Below is a small trained network, with its code and all its weights. Each question gives an input and a target symbol and asks what happens when units are switched off, that is, made to give their printed mean instead of their output.

import numpy as np


def w(rows, s, z=0):
    codes = np.array(rows[::2]) - 128.0
    scale = np.full(codes.shape[1], s)
    scale[-1] = z or s
    return codes * scale


def f(y):
    return y / 2 * (1 + np.tanh(0.7978845608 * (y + 0.044715 * y**3)))


def softmax(a):
    e = np.exp(a - a.max(-1, keepdims=True))
    return e / e.sum(-1, keepdims=True)


def log_softmax(a):
    a = a - a.max(-1, keepdims=True)
    return a - np.log(np.exp(a).sum(-1, keepdims=True))


def net(x, mask):
    ids = ['αβγδεζηθλξπτφψω'.index(c) for c in x.split()]
    T = len(ids)
    res = E[ids] + P[:T]
    u = 0
    for l in range(2):
        q, k, v = (res @ M[l].T for M in (Q, K, V))
        z = softmax(np.where(np.tri(T) > 0, q @ k.T / 4**0.5, -1e9)) @ v
        res = res + np.where(mask[u], z, O[l][:, -1]) @ O[l][:, :-1]
        u += 1
        y = f(res @ A[l][:, :-1].T + A[l][:, -1])
        res = res + np.where(mask[u : u + 4], y, B[l][:, -1]) @ B[l][:, :-1]
        u += 4
    return log_softmax(res[-1] @ U[:, :-1].T + U[:, -1])


Q, K, V, O, A, B = {}, {}, {}, {}, {}, {}
E = w([
[113,195,173,108],'α',
[145,156,146,125],'β',
[185,27,136,86],'γ',
[76,2,176,169],'δ',
[134,148,124,112],'ε',
[177,83,79,164],'ζ',
[165,89,58,204],'η',
[183,201,172,54],'θ',
[167,87,117,109],'λ',
[184,141,113,153],'ξ',
[184,89,76,176],'π',
[151,137,76,190],'τ',
[149,148,179,44],'φ',
[153,201,100,212],'ψ',
[126,186,119,166],'ω',
],0.014)
P = w([
[201,88,59,44],'0',
[223,228,200,240],'1',
[88,237,104,23],'2',
[169,188,238,241],'3',
[81,215,50,75],'4',
[169,157,246,217],'5',
[63,215,23,90],'6',
[180,144,237,220],'7',
],0.013)
Q[0] = w([
[102,143,105,129],'0.h1',
[198,59,56,76],'0.h1',
[92,150,143,200],'0.h1',
[2,134,241,58],'0.h1',
],0.0052)
K[0] = w([
[156,94,103,161],'0.h1',
[162,251,141,215],'0.h1',
[87,114,4,165],'0.h1',
[138,77,181,138],'0.h1',
],0.0043)
V[0] = w([
[244,193,71,87],'0.h1',
[176,197,110,98],'0.h1',
[89,86,139,207],'0.h1',
[132,2,109,52],'0.h1',
],0.0065)
O[0] = w([
[116,118,192,53,251],'0.h1',
[105,120,171,121,158],'0.h1',
[121,130,136,166,113],'0.h1',
[192,10,78,126,170],'0.h1',
],0.012,0.0027)
A[0] = w([
[93,74,74,108,141],'0.n1',
[138,147,253,118,254],'0.n2',
[142,171,158,180,184],'0.n3',
[100,141,159,67,52],'0.n4',
],0.012,0.0078)
B[0] = w([
[89,99,137,122,152],'0.n1',
[187,128,74,145,248],'0.n2',
[149,6,135,93,192],'0.n3',
[185,132,170,147,138],'0.n4',
],0.012,0.016)
Q[1] = w([
[106,139,126,132],'1.h1',
[106,82,186,114],'1.h1',
[91,147,3,78],'1.h1',
[82,188,162,28],'1.h1',
],0.015)
K[1] = w([
[120,149,147,169],'1.h1',
[144,56,255,170],'1.h1',
[103,177,70,217],'1.h1',
[144,177,157,186],'1.h1',
],0.014)
V[1] = w([
[127,114,247,144],'1.h1',
[142,224,200,86],'1.h1',
[202,167,1,200],'1.h1',
[29,121,102,204],'1.h1',
],0.0093)
O[1] = w([
[118,175,103,180,80],'1.h1',
[165,109,3,127,8],'1.h1',
[72,133,88,6,136],'1.h1',
[133,1,189,180,31],'1.h1',
],0.0092,0.016)
A[1] = w([
[215,17,110,180,160],'1.n1',
[173,184,102,251,3],'1.n2',
[133,159,44,92,129],'1.n3',
[204,123,34,132,106],'1.n4',
],0.012,0.0044)
B[1] = w([
[162,199,44,95,246],'1.n1',
[42,174,226,177,173],'1.n2',
[164,91,248,107,254],'1.n3',
[43,103,65,185,248],'1.n4',
],0.011,0.016)
U = w([
[112,9,110,217,172],'α',
[118,118,104,168,191],'β',
[117,146,159,154,35],'γ',
[193,76,172,168,74],'δ',
[85,163,90,159,121],'ε',
[146,157,118,141,139],'ζ',
[208,120,82,111,112],'η',
[57,93,142,141,87],'θ',
[111,184,130,141,61],'λ',
[126,114,106,178,213],'ξ',
[139,160,110,136,132],'π',
[122,174,57,110,131],'τ',
[79,121,143,181,5],'φ',
[145,72,99,36,179],'ψ',
[73,135,50,65,228],'ω',
],0.014,0.011)

Each question gives the input, a string of symbols that net reads in full, and the target symbol t.
The units are the heads (4 rows each of Q, K, V and O) and the neurons (one row each of A and B). Each row of codes is followed by its name. A weight is (code - 128) times the scale printed after its matrix; where a second scale follows, it is the last column's (O, A, B and U).
mask holds one flag per unit, layer by layer, with each layer's heads first. A switched-off unit (its flag False) gives its mean, the last column of its rows in O or B, instead of its output. The means were averaged over made-up inputs and are rounded, as every weight is.
A unit's drop is (log p(t) with every unit on - log p(t) with that unit switched off) / (log p(t) with every unit on - log p(t) with every unit switched off).
The circuit of an input: a set's keep is (log p(t) with only the set's units on - log p(t) with every unit switched off) / (log p(t) with every unit on - log p(t) with every unit switched off). Starting from all 10 units, units are removed one at a time, each time the one whose removal leaves the highest keep (on an exact tie, the one counted first), for as long as the keep stays at least 0.8.
units of the circuit, in order: the units of the circuit, biggest drop first
k most important neurons: the k neurons with the biggest drops, biggest first
k most important neurons of layer l: the k neurons of layer l with the biggest drops, biggest first
input η α ε φ δ α, target η: 3 most important neurons -> 0.n2, 0.n3, 0.n1
input δ λ λ λ, target δ: 3 most important neurons -> 0.n1, 0.n2, 1.n4
input λ δ ψ δ ε φ, target λ: most important neuron of layer 1 -> 1.n2
input ψ γ β ζ δ ω τ θ, target ψ: units of the circuit, in order -> 0.n2, 0.n3, 1.h1, 1.n3
input λ η τ, target ψ: 2 most important neurons -> 1.n3, 1.n2
input γ α δ δ γ η ξ ξ, target γ: 2 most important neurons of layer 1 -> 1.n2, 1.n4
input α δ α τ δ λ, target α: 3 most important neurons -> 1.n4, 0.n3, 1.n3
input τ δ λ α, target τ: units of the circuit, in order -> 0.n3, 0.n2, 1.n1, 1.n3
input η δ δ ξ, target η: units of the circuit, in order -> 0.n3, 0.n2, 1.n1
input λ η η π α, target ψ: 3 most important neurons of layer 1 -> 1.n3, 1.n2, 1.n1
input α τ θ α δ α, target α: 3 most important neurons of layer 1 -> 1.n4, 1.n3, 1.n1
input β θ ω α ψ, target ψ: 4 most important neurons -> 1.n3, 0.n2, 1.n2, 1.n1
input δ η α π, target δ: units of the circuit, in order -> 1.h1, 0.n2
input θ δ δ η η λ, target θ: 2 most important neurons of layer 1 -> 1.n3, 1.n4
input η δ δ δ ζ δ, target η: units of the circuit, in order -> 0.n2, 1.n1
input ε η δ δ η η γ α, target ε: 2 most important neurons of layer 0 -> 0.n2, 0.n3
input ω λ δ ε, target ω: 2 most important neurons -> 0.n3, 1.n4
input ε α δ ψ φ, target ψ: 2 most important neurons -> 1.n3, 0.n2
input α γ η δ δ η φ, target ψ: 4 most important neurons -> 1.n3, 1.n2, 1.n1, 0.n1
input τ η δ η δ α δ ξ, target τ: most important neuron -> 0.n3
input ε ω δ, target ψ: 2 most important neurons -> 0.n3, 0.n2
input δ δ ε δ, target δ: 3 most important neurons -> 1.n4, 0.n1, 0.n2
input τ δ τ τ η δ τ β, target τ: 2 most important neurons -> 0.n3, 0.n2
input δ α δ ε π δ δ, target α: units of the circuit, in order -> 0.h1, 1.h1, 0.n3, 0.n2
input λ ω δ ζ, target λ: 3 most important neurons of layer 1 -> 1.n2, 1.n1, 1.n3
input δ δ δ λ η, target ψ: units of the circuit, in order -> 1.h1
input α δ δ η δ, target θ: units of the circuit, in order -> 1.n1
input δ α ε δ δ θ, target δ: 2 most important neurons -> 0.n1, 0.n2
input δ δ α τ δ η λ, target ψ: 4 most important neurons -> 1.n4, 1.n1, 1.n2, 0.n1
input δ π α η λ γ δ η, target δ: units of the circuit, in order -> 1.h1, 1.n4
